Rows, each with its class:
[ -6   1  -4  18  -2   3  -1  13  42 -19   3   1   1  -8  -4 -14  -2  -5
  -3  13  23  34   9  -5 -38  14   5  -7  -4]  L
[-15 -19 -24 -16   1 -26 -21 -17 -81   1   0   3   2 -19  20   5  39  39
  22 -43 -47 -71   2  -9 -18 -22   3   9   6]  G
[-18   4  -8   9  21  10 -17   7 -51   3  10  -5  10 -18  -2  32   7  14
 -16 -49  -5  36  -5  16  23  -4  -7  -2   4]  L
[  4  -3   2  -3  -6  -9   6   1  10  24  -1   9   2  12  -3 -12  -7  12
   6  15  11 -13   5  -6 -13   7  -1  -2  -2]  D
[ -6   8 -13   1  13  -7  -2  -4 -29  -2  -4  -1   7  -5   6   4  12   6
   3 -23 -24 -16   1  -3  -1   0  -1   1  -2]  G
[ 11  16   8   3 -19  -9   6  -3  50 -22  -2  -6  -6   6  -3  -7 -12 -25
  -4  28  12   0   0   0   6   3   9   4  -3]  D
[  1  -4   9 -26   1  -7  23  25  20  34 -10   0   1   1 -11 -13  -9 -10
  -2   8   4  52   0   6  -5  -5   2 -15  -1]  L
[  8   3 -28   9  -3 -19  -9   9  26 -17  -4   7   0  -9   5 -30  18  -5
  19  16 -13  -6  13 -18 -64  -2  -3   7   1]  C
[-11  17 -22  21  27   7 -23  -6 -58 -12  11  -3   7 -12   0  28  17  21
  -7 -54 -34  -8  -6   6  11   2  -5   6   6]  L
[-10  -8 -10   1 -10 -17   2   5  39  35   1  20   5  -2   3 -34  -5  28
  14  32  46  10  14 -10 -69  13  -8  -9  -4]  D
[-10  -6  12  21 -13  36 -12   4  76 -33   9  -1 -11 -10  -2  -3 -19 -16
 -16  33  71  49   0   6  -6  18   0  -8  -9]  D
[  6  14   9  -8   4   1  23  13  49  19  -6   1   1   9 -11  -6 -17  -9
  -7  28  19  40   1   4   7   4  -2 -10  -3]  L
[-10  -3   3  32   4  27 -17   0  -7 -68   9 -22  -4 -12   1  11  13 -11
  -8 -23 -13  -9  -2  -6  16   1  12  -9   4]  C
[ 13   2   9  27  -3   0  21  12  30 -16  -3  -8  11  17 -15 -19 -17 -20
  -4  11   8  27   3  -9 -12  14  10  -3   4]  G
[ -3  -8  -9   5  -9 -19   4  -6   6  38   2  17   4   5  -4 -19  -3  28
  12  13  30  -9   6  -7 -40  14  -6  -4  -7]  D
[-11  -2  13  19 -13  14   5  -2   7 -33   0 -16  -3   6  -5  -2  -9 -28
  -4   3 -12  -7  -4  -4  20   0  10   7  -3]  D
[  4   9  -9  22   2  11 -17  -7  21 -17   5  -1   0   0  -2   1   5   2
   0   2   3 -14   4 -10 -11   8   0  10  -2]  C
[-11 -11  -7   1  -2  -8  -9  -1 -31   6   3   4   6  -7   1  -3  13  13
   6 -13  -8  -8   3   0 -15  -3   4  -3   3]  G
[ 15   8   3  39   2  26  -8   1   6 -76   0 -23  -3   0   4   8  -4 -45
 -16 -10 -24   4  -6  -6  32   1   7  14 -16]  D
[-10 -18   5  26  -6   9   2   9 -12 -12   8  -6  14  -6  -5  -4  -2   4
  -2 -10  18  16   0  -2 -14   5   4  -4   0]  G
[  5 -11  -5  37 -11   4  -3   7  -1 -41   5  -8   4  -1  -4 -11   2 -19
   1  -6  -8   4  -2  -9 -23   7  12   9   0]  D
[-11 -17  -6  18  -6  -4   0  16   1 -15   2  -1   7  -8  -6 -21   5  -2
   3  -6  11  24   7  -1 -41   6   7  -8  -2]  G
[  9  -5  -3 -12  -6  -9  -5  -3   5  29  -1  15  -1   3   1  -5   1  -6
   8  12   6  -6   4   1 -24 -10  -6  11  -3]  C
[ -5 -11  -3  12  -5   6 -18   6 -13 -27   4  -3  -3 -15   4   3   8 -11
  -4 -10   0  14   0   3 -13  -4   3   5   0]  C
[  3   6  -1  20   7  13 -12  -3  12 -33   1 -11  -3   4  -3   1   6  -2
   4  -2 -11 -27   2  -8   0   1   7   6   1]  C
[-10   1 -13  37   3   7 -26   6  11 -31   8  -3   3 -15   4  -4   6   3
  -3  -9  16  25   2  -2 -35  16   0  -2   1]  L
[-17 -13   2  27   2  17 -21 -12 -42 -18   7  -5   3  -8   1  22   3  13
 -13 -35   8 -11 -11   5  19   9   3  -1  -2]  G
[ 11  14  -5  45   3  22 -13   4  22 -81   5 -16  -7  -4  -4  -3  -2 -43
  -9  -8 -23  12  -3  -7   6   0  12  11   0]  D
[ 21   4  -3  13 -20  -4  -1 -13  35  -1  -2  -2  -1  17  -9 -22   0  -1
  17  26  -6 -50   6 -17 -16  -3   5  13  -3]  C
[  9   7  -5  19   0   9 -19  -9  22  -4   4   7  -3   3  -6  -2   2   1
   2  10  18 -11   2  -4 -20   4  -4   8  -4]  C
[  4   3   7 -18 -11  -7  12  -3  41  21   0   3  -8   5   0 -19 -11   0
   7  34  27  -3   0  -4 -16   6  -2  -3  -4]  D
[-11 -20   0  -4  -7  -5   3  23   0   0   5  -2   7 -13  -5 -14   3   1
   9 -11   3  43   2   1 -26  -3   6 -15   1]  L
[ 39  36 -17  33  -9 -13   1 -24  81  25   1  12   3  37 -17 -33  -8  16
  27  49  19 -77   8 -29 -60  20  -7  21 -10]  C
[-11 -10 -10  50  -2   7 -20  -3 -26 -48  14  -8   3 -13  -1   4  10  -1
  -4 -26  -9 -10   0  -8 -12  12   1   4   2]  G
[ 10  17 -17  18   1 -10   1   2  36 -25  -2  -2   4   2   1 -25   6  -6
   9  18 -10 -12   5 -16 -33  13   2   2   0]  L
[ 14  22   1 -12  -1   0  14  -7  53  -5  -4  -3  -9   8   2 -13 -11 -12
   0  28   6  -4   0  -5   8   0  -1   2  -4]  D
[ 16   5  -4  24  -8  -4  -7  -7  28 -24  -2  -7  -1   6  -4 -17   5  -2
  15  12  -9 -39   3 -18 -29   2   1   9  -2]  C
[-18  17 -24  55  17  21 -30   4  46 -50  16   6   2 -24   3   2   2   5
 -22  -2  37  47   5  -4 -34  31 -10   1  -4]  L
[  4   0  -4  19   6  -1  -6  -4 -41 -17   8  -5   6   2   2   8  10   3
   0 -23 -28 -31  -2  -7   9   0  -2  10   3]  G

Rows with their classes:
[ -5  -3 -23  -8  -6  -2 -10  -1   6 -24  12  16   6   2  -6 -15  -5  -5
   7  11   1  -4 -17   8   9  19  -9  -3  -3]  J645
[  4  19  35   4  15 -24   7 -12 -11  -3  14 -17   5  -9 -16   9  -9   6
  -1   9   5 -60 -22  13  -5  -2   0   8   8]  J997
[  5  -2   3  15   5   0   6   0  -1   8  -4  24  12  -4  -8   7 -12  -5
   3   4   3 -16 -25   1  -9  -3   9  11   4]  J528
[-22 -20 -43 -10 -17  31  -9   3  18 -12  -4  35  10   8  -3 -18   8  -5
   4   2  -7  50  27  -8  16  24 -19 -10   6]  J527
[-12 -26  18   9 -11  17   5   8   6  -2 -19  10  21   4 -33  -7   2   3
   7   6  10  10  -8  -3 -10   7   8   4   3]  J527
[  17   -6  106   52   13  -47   33   11  -23   30  -19  -34   22  -18
  -80   42  -14   21    8   33   40 -102  -95    4  -45  -39   31   35
   -4]  J815
[  3 -15  13  16  -4 -10   6   4  -2  -5  -9   9  12  -4 -20   1 -10  -1
   7  15  16 -19 -37   6 -10  -3   6  11  -8]  J645
